Below are the code and all the weights of a small trained network. Each question names an input and a class and asks about switching units off, where a switched-off unit gives its printed mean instead of its output.

import numpy as np


def w(rows, s, z=0):
    codes = np.array(rows[::2]) - 128.0
    scale = np.full(codes.shape[1], s)
    scale[-1] = z or s
    return codes * scale


def f(y):
    return np.maximum(y, 0)


def log_softmax(a):
    a = a - a.max(-1, keepdims=True)
    return a - np.log(np.exp(a).sum(-1, keepdims=True))


def net(x, mask):
    res = np.array(x, float).reshape(1, 3) / 4 @ E
    y = f(res @ A[0][:, :-1].T + A[0][:, -1])
    res = res + np.where(mask, y, B[0][:, -1]) @ B[0][:, :-1]
    return log_softmax(res[-1] @ U[:, :-1].T + U[:, -1])


A, B = {}, {}
E = w([
[253,9,89],'x0',
[76,36,202],'x1',
[254,160,233],'x2',
],0.0081)
A[0] = w([
[94,181,170,31],'n1',
[154,172,160,128],'n2',
[134,74,135,143],'n3',
[141,49,143,99],'n4',
[190,111,103,57],'n5',
[176,133,141,70],'n6',
[180,98,86,55],'n7',
[177,149,186,171],'n8',
[82,92,71,184],'n9',
[86,109,182,108],'n10',
[53,83,125,140],'n11',
[82,126,101,86],'n12',
[140,210,86,110],'n13',
[73,115,47,105],'n14',
[116,91,36,82],'n15',
[191,84,70,121],'n16',
[164,192,51,148],'n17',
[99,66,177,184],'n18',
[163,99,121,71],'n19',
[44,116,83,58],'n20',
[187,138,50,107],'n21',
[140,128,191,254],'n22',
[88,189,122,65],'n23',
[62,168,152,33],'n24',
[109,250,161,42],'n25',
[149,90,90,57],'n26',
],0.018,0.0044)
B[0] = w([
[73,34,186,195],'n1',
[159,95,130,198],'n2',
[75,162,122,189],'n3',
[84,129,123,209],'n4',
[122,96,144,205],'n5',
[145,84,164,186],'n6',
[80,101,186,205],'n7',
[185,82,114,240],'n8',
[200,149,163,218],'n9',
[92,152,66,183],'n10',
[153,107,86,213],'n11',
[159,77,107,175],'n12',
[112,158,85,206],'n13',
[167,102,144,219],'n14',
[195,84,196,207],'n15',
[84,87,117,244],'n16',
[144,194,39,222],'n17',
[118,226,2,211],'n18',
[97,81,143,181],'n19',
[162,81,153,214],'n20',
[55,151,81,216],'n21',
[193,143,102,224],'n22',
[85,108,145,197],'n23',
[111,98,131,202],'n24',
[101,45,135,251],'n25',
[49,72,170,179],'n26',
],0.009,0.011)
U = w([
[10,89,153,4],'0',
[203,99,152,87],'1',
[62,146,40,206],'2',
[119,140,111,205],'3',
],0.014,0.0037)

Each question gives the input, the list of numbers given to net, and the class t.
The units are the neurons (one row each of A and B). Each row of codes is followed by its name. A weight is (code - 128) times the scale printed after its matrix; where a second scale follows, it is the last column's (A, B and U).
mask holds one flag per neuron, in row order. A switched-off neuron (its flag False) gives its mean, the last column of its row in B, instead of its output. The means were averaged over made-up inputs and are rounded, as every weight is.
A unit's drop is (log p(t) with every unit on - log p(t) with that unit switched off) / (log p(t) with every unit on - log p(t) with every unit switched off).
The circuit of an input: a set's keep is (log p(t) with only the set's units on - log p(t) with every unit switched off) / (log p(t) with every unit on - log p(t) with every unit switched off). Starting from the 12 units with the biggest drops (on a tie, the unit counted first), units are removed one at a time, each time the one whose removal leaves the highest keep (on an exact tie, the one counted first), for as long as the keep stays at least 0.8.
circuit, biggest first: the units of the circuit, biggest drop first
most important unit: the unit with the biggest drop
top k neurons: the k neurons with the biggest drops, biggest first
drop when u is switched off: that unit's drop, to one decimal
input [0,7,-4], class 2: circuit, biggest first	(n18)
input [6,-5,-1], class 0: circuit, biggest first	(n7 n26)
input [-6,5,-7], class 1: top 2 neurons	(n9 n20)
input [-4,5,3], class 2: top 2 neurons	(n18 n10)
input [2,5,-5], class 1: top 2 neurons	(n9 n15)
input [2,0,-2], class 3: top 3 neurons	(n25 n1 n8)
input [-8,-4,-8], class 0: top 4 neurons	(n23 n1 n25 n24)
input [-6,7,6], class 2: top 4 neurons	(n18 n10 n22 n15)
input [-6,-5,2], class 0: top 4 neurons	(n25 n1 n18 n23)
input [0,2,-3], class 3: top 2 neurons	(n8 n22)
input [3,6,-3], class 2: drop when n18 is switched off	0.4
input [-3,8,-8], class 1: drop when n9 is switched off	0.3
input [2,8,7], class 2: drop when n18 is switched off	0.8
input [5,4,2], class 0: most important unit	n17
